Below are the code and all the weights of a small trained network. Each question names an input and a class and asks about switching units off, where a switched-off unit gives its printed mean instead of its output.

import numpy as np


def w(rows, s, z=0):
    codes = np.array(rows[::2]) - 128.0
    scale = np.full(codes.shape[1], s)
    scale[-1] = z or s
    return codes * scale


def f(y):
    return y / 2 * (1 + np.tanh(0.7978845608 * (y + 0.044715 * y**3)))


def log_softmax(a):
    a = a - a.max(-1, keepdims=True)
    return a - np.log(np.exp(a).sum(-1, keepdims=True))


def net(x, mask):
    res = np.array(x, float).reshape(1, 8) / 4 @ E
    y = f(res @ A[0][:, :-1].T + A[0][:, -1])
    res = res + np.where(mask, y, B[0][:, -1]) @ B[0][:, :-1]
    return log_softmax(res[-1] @ U[:, :-1].T + U[:, -1])


A, B = {}, {}
E = w([
[128,131,128,129,126,132,125],'x0',
[130,133,127,128,121,135,118],'x1',
[131,124,133,129,130,124,134],'x2',
[128,120,133,125,142,132,141],'x3',
[40,40,167,158,111,137,68],'x4',
[139,169,184,167,248,109,53],'x5',
[128,126,132,129,129,126,132],'x6',
[106,139,191,13,128,98,97],'x7',
],0.016)
A[0] = w([
[123,94,136,10,103,136,148,133],'N0',
[174,146,119,207,174,151,80,109],'N1',
[150,148,126,130,108,161,107,96],'N2',
[178,198,101,92,116,101,160,213],'N3',
[144,166,161,238,210,120,141,121],'N4',
[106,154,145,5,104,157,163,150],'N5',
[129,69,37,188,66,202,219,235],'N6',
[154,140,93,102,90,118,171,134],'N7',
[131,173,165,118,116,103,88,132],'N8',
[111,82,126,196,117,203,84,161],'N9',
[72,20,162,78,43,123,79,123],'N10',
[173,187,133,146,167,142,193,220],'N11',
[169,226,93,75,108,147,132,201],'N12',
[123,70,150,225,192,146,73,131],'N13',
[72,36,110,146,138,166,54,164],'N14',
[177,162,91,117,131,116,114,191],'N15',
[106,181,206,27,224,98,52,2],'N16',
[194,202,68,130,174,92,130,197],'N17',
[224,172,122,58,126,125,188,204],'N18',
],0.012,0.0069)
B[0] = w([
[114,120,186,57,77,116,54,202],'N0',
[99,175,86,81,134,121,89,192],'N1',
[149,134,113,127,144,116,138,128],'N2',
[149,185,176,120,140,142,124,207],'N3',
[82,177,106,85,127,156,129,214],'N4',
[120,153,244,70,109,130,89,208],'N5',
[168,115,121,208,99,108,202,254],'N6',
[142,132,200,128,123,103,158,178],'N7',
[145,134,126,173,107,112,150,161],'N8',
[90,130,176,129,112,74,170,194],'N9',
[126,38,90,100,96,134,114,238],'N10',
[152,214,95,113,148,166,144,203],'N11',
[147,197,177,120,131,115,161,207],'N12',
[53,164,194,101,161,57,91,221],'N13',
[88,85,186,132,128,88,112,222],'N14',
[144,174,117,129,139,152,129,173],'N15',
[186,63,120,246,104,129,245,236],'N16',
[128,177,100,104,129,186,163,213],'N17',
[132,200,204,125,125,97,138,226],'N18',
],0.012,0.022)
U = w([
[238,133,117,197,148,131,179,230],'0',
[92,157,195,84,163,70,51,211],'1',
[109,5,95,233,153,65,148,191],'2',
[141,8,111,45,107,151,2,2],'3',
[110,196,24,83,209,161,87,4],'4',
],0.01,0.004)

Each question gives the input, the list of numbers given to net, and the class t.
The units are the neurons (one row each of A and B). Each row of codes is followed by its name. A weight is (code - 128) times the scale printed after its matrix; where a second scale follows, it is the last column's (A, B and U).
mask holds one flag per neuron, in row order. A switched-off neuron (its flag False) gives its mean, the last column of its row in B, instead of its output. The means were averaged over made-up inputs and are rounded, as every weight is.
A unit's drop is (log p(t) with every unit on - log p(t) with that unit switched off) / (log p(t) with every unit on - log p(t) with every unit switched off).
The circuit of an input: a set's keep is (log p(t) with only the set's units on - log p(t) with every unit switched off) / (log p(t) with every unit on - log p(t) with every unit switched off). Starting from the 12 units with the biggest drops (on a tie, the unit counted first), units are removed one at a time, each time the one whose removal leaves the highest keep (on an exact tie, the one counted first), for as long as the keep stays at least 0.8.
units of the circuit, in order: the units of the circuit, biggest drop first
most important unit: the unit with the biggest drop
top k neurons: the k neurons with the biggest drops, biggest first
drop of u: that unit's drop, to one decimal
input [3,-6,2,5,-1,7,-6,5], class 0: units of the circuit, in order : N16
input [2,1,3,-2,-7,1,7,1], class 0: top 4 neurons : N13; N0; N14; N17
input [7,-4,1,-5,0,-6,6,-1], class 0: top 2 neurons : N6; N14
input [0,-8,8,-2,4,0,-6,-7], class 2: top 2 neurons : N6; N5
input [8,8,-6,5,-7,-8,4,2], class 1: top 2 neurons : N5; N16
input [4,0,6,8,0,-4,1,0], class 0: top 3 neurons : N13; N6; N14
input [-6,3,-4,-6,7,-6,0,1], class 3: top 2 neurons : N16; N10
input [6,-4,-8,0,1,-4,-6,6], class 3: top 2 neurons : N10; N13
input [-2,3,1,-8,-4,2,3,0], class 4: top 2 neurons : N6; N16
input [-5,-8,7,-7,3,6,7,1], class 2: top 2 neurons : N16; N5
input [0,2,-1,-3,0,4,0,-3], class 4: drop of N18 : 0.1
input [4,0,-7,4,-2,5,4,6], class 0: drop of N16 : 0.3
input [4,-6,4,-4,4,2,-5,3], class 2: drop of N14 : 0.0
input [5,-4,3,7,-6,6,7,5], class 0: most important unit : N16
